Below is a small trained network, with its code and all its weights. Each question gives an input and a class and asks what happens when units are switched off, that is, made to give their printed mean instead of their output.

import numpy as np


def w(rows, s, z=0):
    codes = np.array(rows[::2]) - 128.0
    scale = np.full(codes.shape[1], s)
    scale[-1] = z or s
    return codes * scale


def f(y):
    return np.maximum(y, 0)


def log_softmax(a):
    a = a - a.max(-1, keepdims=True)
    return a - np.log(np.exp(a).sum(-1, keepdims=True))


def net(x, mask):
    res = np.array(x, float).reshape(1, 6) / 4 @ E
    y = f(res @ A[0][:, :-1].T + A[0][:, -1])
    res = res + np.where(mask, y, B[0][:, -1]) @ B[0][:, :-1]
    return log_softmax(res[-1] @ U[:, :-1].T + U[:, -1])


A, B = {}, {}
E = w([
[60,80,94,234,37,86,160,131],'x0',
[129,124,132,132,131,128,121,127],'x1',
[142,186,234,144,59,109,192,158],'x2',
[127,210,120,174,134,250,133,102],'x3',
[146,147,143,111,20,101,50,51],'x4',
[60,124,185,150,184,111,76,118],'x5',
],0.011)
A[0] = w([
[127,156,154,106,43,133,105,64,86],'neuron 1',
[112,20,106,77,143,35,92,141,43],'neuron 2',
[126,53,137,150,205,150,252,221,10],'neuron 3',
[165,122,113,118,74,67,75,43,80],'neuron 4',
[117,96,85,204,62,130,208,143,135],'neuron 5',
[216,63,2,131,127,144,128,87,103],'neuron 6',
[142,117,136,118,81,140,68,74,7],'neuron 7',
[168,118,77,88,95,73,160,145,149],'neuron 8',
[141,143,227,140,92,90,176,159,35],'neuron 9',
[58,89,100,147,195,124,59,54,82],'neuron 10',
[86,200,66,174,141,194,103,82,122],'neuron 11',
[139,222,74,232,141,206,135,69,2],'neuron 12',
[38,64,115,241,69,134,104,131,123],'neuron 13',
],0.0085,0.0055)
B[0] = w([
[69,130,68,164,211,177,150,85,212],'neuron 1',
[51,147,150,72,52,67,131,188,238],'neuron 2',
[55,185,59,192,183,130,47,91,254],'neuron 3',
[52,135,77,165,206,180,115,133,221],'neuron 4',
[172,140,162,67,192,153,102,124,233],'neuron 5',
[165,208,238,196,98,160,223,67,228],'neuron 6',
[129,191,35,169,195,133,95,109,173],'neuron 7',
[76,110,131,101,120,166,146,171,201],'neuron 8',
[154,193,149,167,83,77,205,76,203],'neuron 9',
[201,193,200,198,94,134,252,47,222],'neuron 10',
[85,124,152,44,1,83,89,174,227],'neuron 11',
[66,139,134,107,54,45,109,220,221],'neuron 12',
[213,143,151,65,228,150,105,162,252],'neuron 13',
],0.0079,0.0091)
U = w([
[150,172,174,199,115,122,198,99,58],'0',
[62,146,23,170,172,146,62,117,77],'1',
[63,117,123,57,78,97,102,176,86],'2',
[131,120,142,114,143,157,110,126,252],'3',
[195,145,149,9,200,158,67,129,97],'4',
[121,123,161,142,138,158,141,120,196],'5',
[179,66,95,147,115,116,80,134,129],'6',
],0.011,0.013)

Each question gives the input, the list of numbers given to net, and the class t.
The units are the neurons (one row each of A and B). Each row of codes is followed by its name. A weight is (code - 128) times the scale printed after its matrix; where a second scale follows, it is the last column's (A, B and U).
mask holds one flag per neuron, in row order. A switched-off neuron (its flag False) gives its mean, the last column of its row in B, instead of its output. The means were averaged over made-up inputs and are rounded, as every weight is.
A unit's drop is (log p(t) with every unit on - log p(t) with that unit switched off) / (log p(t) with every unit on - log p(t) with every unit switched off).
The circuit of an input: a set's keep is (log p(t) with only the set's units on - log p(t) with every unit switched off) / (log p(t) with every unit on - log p(t) with every unit switched off). Starting from the 12 units with the biggest drops (on a tie, the unit counted first), units are removed one at a time, each time the one whose removal leaves the highest keep (on an exact tie, the one counted first), for as long as the keep stays at least 0.8.
circuit, biggest first: the units of the circuit, biggest drop first
unit that matters most: the unit with the biggest drop
top k neurons: the k neurons with the biggest drops, biggest first
drop when u is switched off: that unit's drop, to one decimal
input [7,-4,0,6,-2,4], class 4: unit that matters most => neuron 13
input [3,-7,-3,-7,8,7], class 1: top 4 neurons => [neuron 4; neuron 7; neuron 1; neuron 11]
input [0,-3,-4,7,-3,4], class 2: top 2 neurons => [neuron 11; neuron 12]
input [5,-6,5,-6,8,5], class 1: circuit, biggest first => [neuron 4; neuron 1]
input [-5,6,-1,-6,2,-4], class 2: top 2 neurons => [neuron 2; neuron 13]
input [3,-5,4,1,6,-1], class 1: circuit, biggest first => [neuron 1; neuron 6]
input [-7,-2,-7,5,2,-4], class 0: top 2 neurons => [neuron 6; neuron 13]
input [-7,-8,-4,6,1,-2], class 3: top 2 neurons => [neuron 2; neuron 13]
input [4,2,-4,-6,6,-5], class 1: top 4 neurons => [neuron 4; neuron 7; neuron 1; neuron 11]
input [3,8,-2,8,7,0], class 2: top 3 neurons => [neuron 11; neuron 12; neuron 3]
input [5,5,7,-6,0,-8], class 5: top 3 neurons => [neuron 5; neuron 10; neuron 6]
input [3,-6,5,7,-2,1], class 2: circuit, biggest first => [neuron 12; neuron 11]
input [-2,4,-1,4,3,-3], class 2: circuit, biggest first => [neuron 11; neuron 12]
input [6,-2,1,5,3,-6], class 4: top neuron => [neuron 5]
input [-4,5,-3,-6,5,5], class 2: top 4 neurons => [neuron 2; neuron 3; neuron 6; neuron 13]
input [8,3,-3,-4,8,-8], class 1: top 4 neurons => [neuron 4; neuron 1; neuron 7; neuron 10]
input [-7,4,8,-6,-2,5], class 0: top 2 neurons => [neuron 9; neuron 13]
input [3,1,6,4,-3,-7], class 5: top 2 neurons => [neuron 10; neuron 6]
input [-4,3,-5,2,8,5], class 1: top 2 neurons => [neuron 7; neuron 4]
input [-2,-3,-3,-7,2,7], class 2: circuit, biggest first => [neuron 2]
input [8,4,-7,0,-4,4], class 4: top 2 neurons => [neuron 13; neuron 5]
input [5,2,5,-2,-6,5], class 1: drop when neuron 3 is switched off => 1.4
input [7,3,-5,-4,-5,5], class 4: drop when neuron 9 is switched off => 0.1
input [-3,2,-7,-4,4,-6], class 0: drop when neuron 4 is switched off => 0.0
input [3,5,5,8,-2,7], class 2: drop when neuron 11 is switched off => 0.1
